Below is a small trained network, with its code and all its weights. Each question gives an input and a target symbol and asks what happens when units are switched off, that is, made to give their printed mean instead of their output.

import numpy as np


def w(rows, s, z=0):
    codes = np.array(rows[::2]) - 128.0
    scale = np.full(codes.shape[1], s)
    scale[-1] = z or s
    return codes * scale


def norm(h):
    return h / np.sqrt((h * h).mean(-1, keepdims=True) + 1e-5)


def f(y):
    return np.maximum(y, 0)


def softmax(a):
    e = np.exp(a - a.max(-1, keepdims=True))
    return e / e.sum(-1, keepdims=True)


def log_softmax(a):
    a = a - a.max(-1, keepdims=True)
    return a - np.log(np.exp(a).sum(-1, keepdims=True))


def net(x, mask):
    ids = ['ΘΣαδεζηλμπτφψ'.index(c) for c in x.split()]
    T = len(ids)
    res = E[ids] + P[:T]
    u = 0
    for l in range(2):
        q, k, v = (norm(res) @ M[l].T for M in (Q, K, V))
        z = softmax(np.where(np.tri(T) > 0, q @ k.T / 3**0.5, -1e9)) @ v
        res = res + np.where(mask[u], z, O[l][:, -1]) @ O[l][:, :-1]
        u += 1
        y = f(norm(res) @ A[l][:, :-1].T + A[l][:, -1])
        res = res + np.where(mask[u : u + 16], y, B[l][:, -1]) @ B[l][:, :-1]
        u += 16
    return log_softmax(norm(res)[-1] @ U[:, :-1].T + U[:, -1])


Q, K, V, O, A, B = {}, {}, {}, {}, {}, {}
E = w([
[74,168,185,117,213,87,162,146,238],'Θ',
[120,101,190,168,172,86,116,132,177],'Σ',
[79,199,120,70,155,109,121,73,123],'α',
[205,179,53,108,135,170,155,78,136],'δ',
[188,249,207,142,95,143,113,151,79],'ε',
[220,83,144,98,113,146,41,84,94],'ζ',
[129,105,123,142,194,69,161,123,120],'η',
[205,166,62,137,147,156,122,151,151],'λ',
[170,165,139,93,98,105,163,19,26],'μ',
[48,11,196,109,179,173,117,69,64],'π',
[141,133,125,133,169,230,141,193,141],'τ',
[231,171,109,92,86,189,153,119,40],'φ',
[106,49,112,89,151,184,119,176,201],'ψ',
],0.016)
P = w([
[93,68,143,201,111,203,112,184,164],'0',
[14,116,121,66,141,43,139,167,172],'1',
[206,93,235,21,147,136,215,59,188],'2',
[101,142,41,172,248,221,69,153,164],'3',
[53,78,174,123,77,136,160,141,106],'4',
[183,21,146,41,171,130,254,90,137],'5',
],0.01)
Q[0] = w([
[90,126,134,148,160,255,114,154,109],'0.h0',
[114,165,165,143,116,95,119,221,174],'0.h0',
[93,53,82,73,141,158,135,115,198],'0.h0',
],0.0097)
K[0] = w([
[72,136,143,141,82,254,128,166,115],'0.h0',
[116,174,168,150,156,73,111,222,204],'0.h0',
[88,59,64,118,119,119,154,109,188],'0.h0',
],0.0081)
V[0] = w([
[32,195,99,206,30,94,72,179,120],'0.h0',
[88,143,83,252,68,190,17,146,134],'0.h0',
[148,51,44,232,60,121,92,66,108],'0.h0',
],0.0038)
O[0] = w([
[99,56,77,140,112,91,117,177,130,5],'0.h0',
[115,163,1,86,106,27,83,172,152,39],'0.h0',
[149,180,168,186,99,146,75,226,196,22],'0.h0',
],0.011,0.003)
A[0] = w([
[239,133,68,96,228,196,150,178,199,170],'0.n0',
[126,126,97,149,196,40,72,107,139,78],'0.n1',
[166,105,121,74,142,160,112,105,105,164],'0.n2',
[112,136,189,167,175,126,155,89,68,242],'0.n3',
[104,92,135,220,72,95,155,90,133,19],'0.n4',
[169,146,201,66,112,155,100,93,177,79],'0.n5',
[240,142,55,79,121,61,126,107,97,106],'0.n6',
[128,119,174,1,94,156,112,116,139,30],'0.n7',
[110,127,56,93,118,131,102,78,149,144],'0.n8',
[94,107,145,148,202,184,81,74,38,93],'0.n9',
[26,134,118,88,188,186,177,108,145,139],'0.n10',
[83,109,40,183,81,131,114,146,196,139],'0.n11',
[173,103,193,60,124,106,121,90,45,165],'0.n12',
[35,180,108,176,120,99,13,140,111,40],'0.n13',
[126,71,120,160,146,115,131,74,220,2],'0.n14',
[239,94,158,111,116,90,167,175,126,112],'0.n15',
],0.008,0.0018)
B[0] = w([
[91,123,207,94,145,98,108,80,97,250],'0.n0',
[120,136,105,130,70,254,138,133,52,150],'0.n1',
[152,109,131,152,147,75,234,113,176,201],'0.n2',
[112,90,167,65,107,121,115,161,197,249],'0.n3',
[119,103,189,185,116,98,63,179,67,136],'0.n4',
[121,97,157,190,89,177,113,135,75,204],'0.n5',
[29,169,126,152,187,122,105,114,118,170],'0.n6',
[118,70,79,93,104,175,118,74,106,204],'0.n7',
[146,170,175,164,80,157,139,169,91,154],'0.n8',
[149,217,73,161,127,135,127,128,139,220],'0.n9',
[180,164,143,135,128,106,99,143,79,242],'0.n10',
[110,170,119,150,65,99,178,90,84,165],'0.n11',
[114,94,90,104,178,111,84,81,116,254],'0.n12',
[215,28,153,122,201,160,149,69,168,153],'0.n13',
[178,184,27,148,170,157,100,104,110,161],'0.n14',
[86,75,115,113,149,155,130,159,34,171],'0.n15',
],0.0063,0.008)
Q[1] = w([
[152,137,68,219,255,162,83,160,120],'1.h0',
[7,83,186,61,105,15,126,131,126],'1.h0',
[133,110,52,20,54,85,167,126,9],'1.h0',
],0.0066)
K[1] = w([
[101,113,110,183,75,124,128,247,95],'1.h0',
[76,105,186,97,152,78,132,83,109],'1.h0',
[139,118,121,67,144,162,137,105,58],'1.h0',
],0.013)
V[1] = w([
[208,135,166,82,156,111,143,163,49],'1.h0',
[175,61,126,254,133,61,117,138,112],'1.h0',
[86,102,183,118,106,129,183,185,70],'1.h0',
],0.0076)
O[1] = w([
[218,210,71,156,118,96,123,195,222,253],'1.h0',
[181,58,174,162,147,76,118,110,110,27],'1.h0',
[50,132,117,246,144,98,178,184,106,194],'1.h0',
],0.012,0.0043)
A[1] = w([
[86,149,67,77,62,138,142,166,61,4],'1.n0',
[185,53,111,103,146,135,71,33,108,164],'1.n1',
[164,163,202,176,133,144,38,134,81,163],'1.n2',
[172,90,176,37,79,112,223,75,203,101],'1.n3',
[180,114,159,179,215,165,85,104,48,146],'1.n4',
[217,158,169,147,119,184,85,121,220,89],'1.n5',
[46,153,197,59,113,216,109,141,101,140],'1.n6',
[139,173,182,133,156,51,119,121,51,155],'1.n7',
[240,148,93,183,179,38,188,219,201,46],'1.n8',
[162,41,243,125,149,135,164,158,89,50],'1.n9',
[118,214,103,131,103,101,180,58,91,76],'1.n10',
[151,135,61,92,239,89,168,126,156,138],'1.n11',
[119,196,191,88,106,66,139,114,122,151],'1.n12',
[68,88,60,78,101,181,222,157,36,105],'1.n13',
[54,82,96,26,82,74,139,218,254,73],'1.n14',
[209,179,7,118,125,178,187,145,164,76],'1.n15',
],0.0082,0.0036)
B[1] = w([
[189,133,137,150,94,138,111,107,166,178],'1.n0',
[164,124,53,154,130,90,159,224,53,219],'1.n1',
[63,96,101,99,139,196,135,122,162,191],'1.n2',
[180,111,222,210,152,137,107,143,72,226],'1.n3',
[91,128,160,98,78,134,152,157,188,244],'1.n4',
[93,155,159,88,76,94,171,76,164,193],'1.n5',
[130,145,126,112,119,34,212,104,79,255],'1.n6',
[132,56,111,156,124,89,97,136,187,182],'1.n7',
[118,100,106,115,35,80,190,28,113,184],'1.n8',
[205,255,135,137,151,160,122,114,147,200],'1.n9',
[120,100,158,144,167,124,109,183,152,209],'1.n10',
[205,121,139,140,114,161,91,104,113,211],'1.n11',
[132,100,85,110,56,121,85,254,93,179],'1.n12',
[111,125,155,182,75,122,19,92,151,228],'1.n13',
[148,82,173,127,123,189,191,179,172,167],'1.n14',
[136,59,149,164,150,161,122,79,92,228],'1.n15',
],0.0091,0.0075)
U = w([
[214,224,216,60,138,176,184,70,124,123],'Θ',
[213,44,199,171,192,71,83,155,40,110],'Σ',
[172,118,109,186,182,172,6,55,108,180],'α',
[100,229,122,21,74,151,117,89,114,154],'δ',
[191,79,102,99,95,1,175,39,180,94],'ε',
[195,106,140,38,87,111,62,183,192,242],'ζ',
[99,50,174,219,212,57,158,132,205,69],'η',
[145,40,40,64,137,117,170,148,45,192],'λ',
[64,74,188,99,78,200,148,68,237,83],'μ',
[46,74,169,84,188,159,226,212,154,141],'π',
[81,202,114,211,177,100,111,179,106,208],'τ',
[144,201,35,202,113,149,226,81,150,1],'φ',
[18,66,153,115,123,89,128,42,63,129],'ψ',
],0.0085,0.0029)

Each question gives the input, a string of symbols that net reads in full, and the target symbol t.
The units are the heads (3 rows each of Q, K, V and O) and the neurons (one row each of A and B). Each row of codes is followed by its name. A weight is (code - 128) times the scale printed after its matrix; where a second scale follows, it is the last column's (O, A, B and U).
mask holds one flag per unit, layer by layer, with each layer's heads first. A switched-off unit (its flag False) gives its mean, the last column of its rows in O or B, instead of its output. The means were averaged over made-up inputs and are rounded, as every weight is.
A unit's drop is (log p(t) with every unit on - log p(t) with that unit switched off) / (log p(t) with every unit on - log p(t) with every unit switched off).
The circuit of an input: a set's keep is (log p(t) with only the set's units on - log p(t) with every unit switched off) / (log p(t) with every unit on - log p(t) with every unit switched off). Starting from the 12 units with the biggest drops (on a tie, the unit counted first), units are removed one at a time, each time the one whose removal leaves the highest keep (on an exact tie, the one counted first), for as long as the keep stays at least 0.8.
units of the circuit, in order: the units of the circuit, biggest drop first
most important unit: the unit with the biggest drop
top k neurons: the k neurons with the biggest drops, biggest first
top k neurons in layer l: the k neurons of layer l with the biggest drops, biggest first
drop of u: that unit's drop, to one decimal
input λ μ Σ π, target λ: top 2 neurons in layer 1 => (1.n1; 1.n3)
input π λ μ λ η, target ε: most important unit => 1.n8
input Σ μ φ Σ, target Σ: units of the circuit, in order => (1.h0; 1.n1)
input α φ η Σ, target α: units of the circuit, in order => (0.n14; 1.n11)
input ε α τ ε μ, target Σ: top 4 neurons => (1.n10; 0.n6; 1.n4; 1.n5)
input μ ψ ε η φ ζ, target Θ: units of the circuit, in order => (0.h0; 1.n9)
input φ ψ π α, target φ: top 2 neurons in layer 0 => (0.n9; 0.n12)
input α μ ε Θ, target α: units of the circuit, in order => (0.h0; 1.n11)
input ε ε α ε, target ε: units of the circuit, in order => (1.h0; 0.h0; 1.n8)
input η λ π λ ψ Σ, target Θ: top 2 neurons => (1.n9; 0.n3)
input Θ ε Σ α, target Θ: top 3 neurons in layer 1 => (1.n13; 1.n15; 1.n1)
input μ Σ ζ ζ, target μ: top 2 neurons => (0.n0; 1.n2)
input ψ ε α α, target ψ: units of the circuit, in order => (1.h0; 0.h0)
input ψ δ ψ ε μ Θ, target Θ: most important unit => 0.h0
input ε ε Σ μ, target ε: top 2 neurons => (0.n13; 1.n8)
input π α ψ, target Θ: units of the circuit, in order => (0.h0; 1.n9)
input δ α ε φ λ, target τ: units of the circuit, in order => (0.h0; 0.n6)
input φ μ Σ, target Θ: units of the circuit, in order => (1.n9; 0.h0)
input τ η ψ φ, target τ: top 2 neurons => (0.n6; 0.n0)
input ψ ψ Θ δ ψ ζ, target Θ: units of the circuit, in order => (0.h0)
input η δ Θ ψ ζ, target λ: top 2 neurons => (1.n1; 0.n12)
input ε δ μ ψ, target ε: top 3 neurons => (0.n13; 0.n0; 1.n8)
input λ λ ε α, target λ: top 2 neurons => (0.n13; 1.n1)
input ε Σ ψ τ, target ε: top 3 neurons => (0.n13; 0.n0; 1.n8)
input π λ α ε ψ ψ, target Σ: top 2 neurons => (1.n3; 1.n1)
input ε ε π φ, target ε: top 3 neurons => (0.n13; 0.n0; 1.n8)
input ε Θ π, target Θ: top neuron => (1.n9)
input μ ψ η λ, target μ: top 2 neurons in layer 1 => (1.n4; 1.n2)
input ε φ λ Θ, target ε: top 2 neurons => (0.n13; 1.n8)
input μ Θ ψ ζ λ η, target Θ: drop of 0.h0 => 1.1
